Below is a small trained network, with its code and all its weights. Each question gives an input and a class and asks what happens when units are switched off, that is, made to give their printed mean instead of their output.

import numpy as np


def w(rows, s, z=0):
    codes = np.array(rows[::2]) - 128.0
    scale = np.full(codes.shape[1], s)
    scale[-1] = z or s
    return codes * scale


def f(y):
    return y / 2 * (1 + np.tanh(0.7978845608 * (y + 0.044715 * y**3)))


def log_softmax(a):
    a = a - a.max(-1, keepdims=True)
    return a - np.log(np.exp(a).sum(-1, keepdims=True))


def net(x, mask):
    res = np.array(x, float).reshape(1, 5) / 4 @ E
    y = f(res @ A[0][:, :-1].T + A[0][:, -1])
    res = res + np.where(mask, y, B[0][:, -1]) @ B[0][:, :-1]
    return log_softmax(res[-1] @ U[:, :-1].T + U[:, -1])


A, B = {}, {}
E = w([
[254,152,131,125,130],'x0',
[136,58,59,32,74],'x1',
[163,26,69,219,167],'x2',
[120,189,62,177,55],'x3',
[145,74,212,163,45],'x4',
],0.0096)
A[0] = w([
[125,144,37,63,170,94],'N1',
[139,165,53,145,54,75],'N2',
[31,130,157,175,157,91],'N3',
[28,80,101,118,93,109],'N4',
[144,102,106,152,148,41],'N5',
[128,123,206,138,210,69],'N6',
[61,148,149,183,147,50],'N7',
[95,66,82,171,147,38],'N8',
[113,176,110,134,232,86],'N9',
[108,222,192,117,130,112],'N10',
[48,71,95,84,94,50],'N11',
[124,110,213,172,90,84],'N12',
[144,65,81,111,115,75],'N13',
[131,122,134,251,177,61],'N14',
[139,99,88,72,105,23],'N15',
[138,120,191,173,73,141],'N16',
[177,87,71,167,144,188],'N17',
[136,63,165,113,25,69],'N18',
[217,182,147,159,146,122],'N19',
[66,123,146,161,132,92],'N20',
[138,106,70,64,131,51],'N21',
[138,107,116,217,175,127],'N22',
[130,73,173,67,163,39],'N23',
[134,84,165,79,188,52],'N24',
[140,95,99,89,100,2],'N25',
[219,122,117,96,113,63],'N26',
[105,195,69,129,211,87],'N27',
[118,201,104,215,90,97],'N28',
[94,160,56,172,31,34],'N29',
[114,213,199,109,135,138],'N30',
[215,153,111,115,122,69],'N31',
[104,168,144,87,115,51],'N32',
[104,189,179,126,118,75],'N33',
[128,163,192,166,168,25],'N34',
[117,111,198,183,69,129],'N35',
[132,152,76,145,68,52],'N36',
[136,109,118,190,167,106],'N37',
[120,195,115,164,198,66],'N38',
[141,66,75,152,128,96],'N39',
[129,162,146,37,88,72],'N40',
[198,108,143,117,89,67],'N41',
[126,166,136,58,92,61],'N42',
],0.012,0.0034)
B[0] = w([
[170,163,79,229,139,241],'N1',
[141,47,154,89,179,213],'N2',
[170,203,206,70,156,202],'N3',
[121,203,193,105,180,225],'N4',
[93,125,157,171,124,156],'N5',
[187,58,119,65,124,195],'N6',
[183,177,164,86,112,179],'N7',
[66,134,173,186,126,197],'N8',
[174,111,78,166,154,211],'N9',
[77,119,127,176,54,252],'N10',
[204,190,171,94,117,222],'N11',
[166,142,56,185,174,213],'N12',
[123,138,134,126,47,201],'N13',
[125,119,137,138,41,236],'N14',
[210,138,118,129,69,192],'N15',
[148,135,47,165,200,223],'N16',
[46,135,145,123,125,246],'N17',
[174,181,41,226,155,246],'N18',
[118,232,204,34,158,235],'N19',
[151,192,152,112,146,164],'N20',
[217,142,108,150,84,206],'N21',
[77,130,131,145,56,226],'N22',
[158,21,142,103,183,196],'N23',
[103,9,150,96,181,190],'N24',
[193,128,151,149,53,170],'N25',
[120,187,198,105,154,214],'N26',
[139,147,78,217,195,232],'N27',
[186,2,143,30,161,225],'N28',
[141,43,162,97,180,222],'N29',
[78,97,134,149,76,254],'N30',
[87,178,202,140,187,206],'N31',
[76,123,143,200,134,191],'N32',
[107,102,125,167,86,204],'N33',
[180,106,131,97,68,184],'N34',
[140,155,51,185,178,227],'N35',
[156,25,162,78,165,177],'N36',
[76,112,130,161,61,193],'N37',
[204,136,87,162,116,201],'N38',
[45,147,139,166,74,211],'N39',
[58,106,149,210,78,252],'N40',
[137,183,140,148,159,201],'N41',
[65,101,138,178,92,225],'N42',
],0.0087,0.0078)
U = w([
[30,123,129,166,76,103],'0',
[159,169,7,177,209,87],'1',
[145,14,150,77,197,124],'2',
[191,161,119,105,55,157],'3',
[120,246,217,98,197,100],'4',
[76,148,58,90,162,253],'5',
[51,157,33,30,167,17],'6',
],0.017,0.024)

Each question gives the input, the list of numbers given to net, and the class t.
The units are the neurons (one row each of A and B). Each row of codes is followed by its name. A weight is (code - 128) times the scale printed after its matrix; where a second scale follows, it is the last column's (A, B and U).
mask holds one flag per neuron, in row order. A switched-off neuron (its flag False) gives its mean, the last column of its row in B, instead of its output. The means were averaged over made-up inputs and are rounded, as every weight is.
A unit's drop is (log p(t) with every unit on - log p(t) with that unit switched off) / (log p(t) with every unit on - log p(t) with every unit switched off).
The circuit of an input: a set's keep is (log p(t) with only the set's units on - log p(t) with every unit switched off) / (log p(t) with every unit on - log p(t) with every unit switched off). Starting from the 12 units with the biggest drops (on a tie, the unit counted first), units are removed one at a time, each time the one whose removal leaves the highest keep (on an exact tie, the one counted first), for as long as the keep stays at least 0.8.
units of the circuit, in order: the units of the circuit, biggest drop first
unit that matters most: the unit with the biggest drop
top k neurons: the k neurons with the biggest drops, biggest first
drop when u is switched off: that unit's drop, to one decimal
input [-2,-2,-7,8,-2], class 2: top 4 neurons => [N28, N29, N2, N36]
input [-8,-6,7,5,-3], class 4: unit that matters most => N3
input [-7,5,5,-1,-1], class 4: top 2 neurons => [N4, N11]
input [0,-8,5,3,8], class 1: top 3 neurons => [N35, N16, N12]
input [4,1,4,4,3], class 0: top 2 neurons => [N39, N17]
input [-8,3,6,-2,6], class 4: units of the circuit, in order => [N4, N11]
input [-8,8,0,7,-4], class 3: top 4 neurons => [N11, N21, N15, N1]
input [-4,8,7,-1,-1], class 3: top 2 neurons => [N11, N21]
input [-3,8,-8,-5,-4], class 0: top 3 neurons => [N40, N42, N32]
input [-6,-8,-2,-7,7], class 3: top 2 neurons => [N34, N3]
input [7,-7,-7,-4,5], class 0: top 2 neurons => [N10, N30]
input [6,-5,8,7,6], class 0: top 2 neurons => [N22, N14]
input [4,8,-1,-6,-8], class 1: top 2 neurons => [N1, N27]
input [2,-5,-2,-8,8], class 1: units of the circuit, in order => [N12]
input [-7,3,-2,3,-7], class 1: top 3 neurons => [N1, N27, N19]
input [0,-8,0,-8,-2], class 2: top 2 neurons => [N24, N6]
input [0,-4,8,-3,-8], class 0: drop when N7 is switched off => 0.0
input [-7,-5,-4,6,2], class 4: drop when N20 is switched off => 0.4
input [-2,-3,-2,0,1], class 5: drop when N26 is switched off => 0.1
input [5,-1,-2,1,-4], class 4: units of the circuit, in order => [N19]
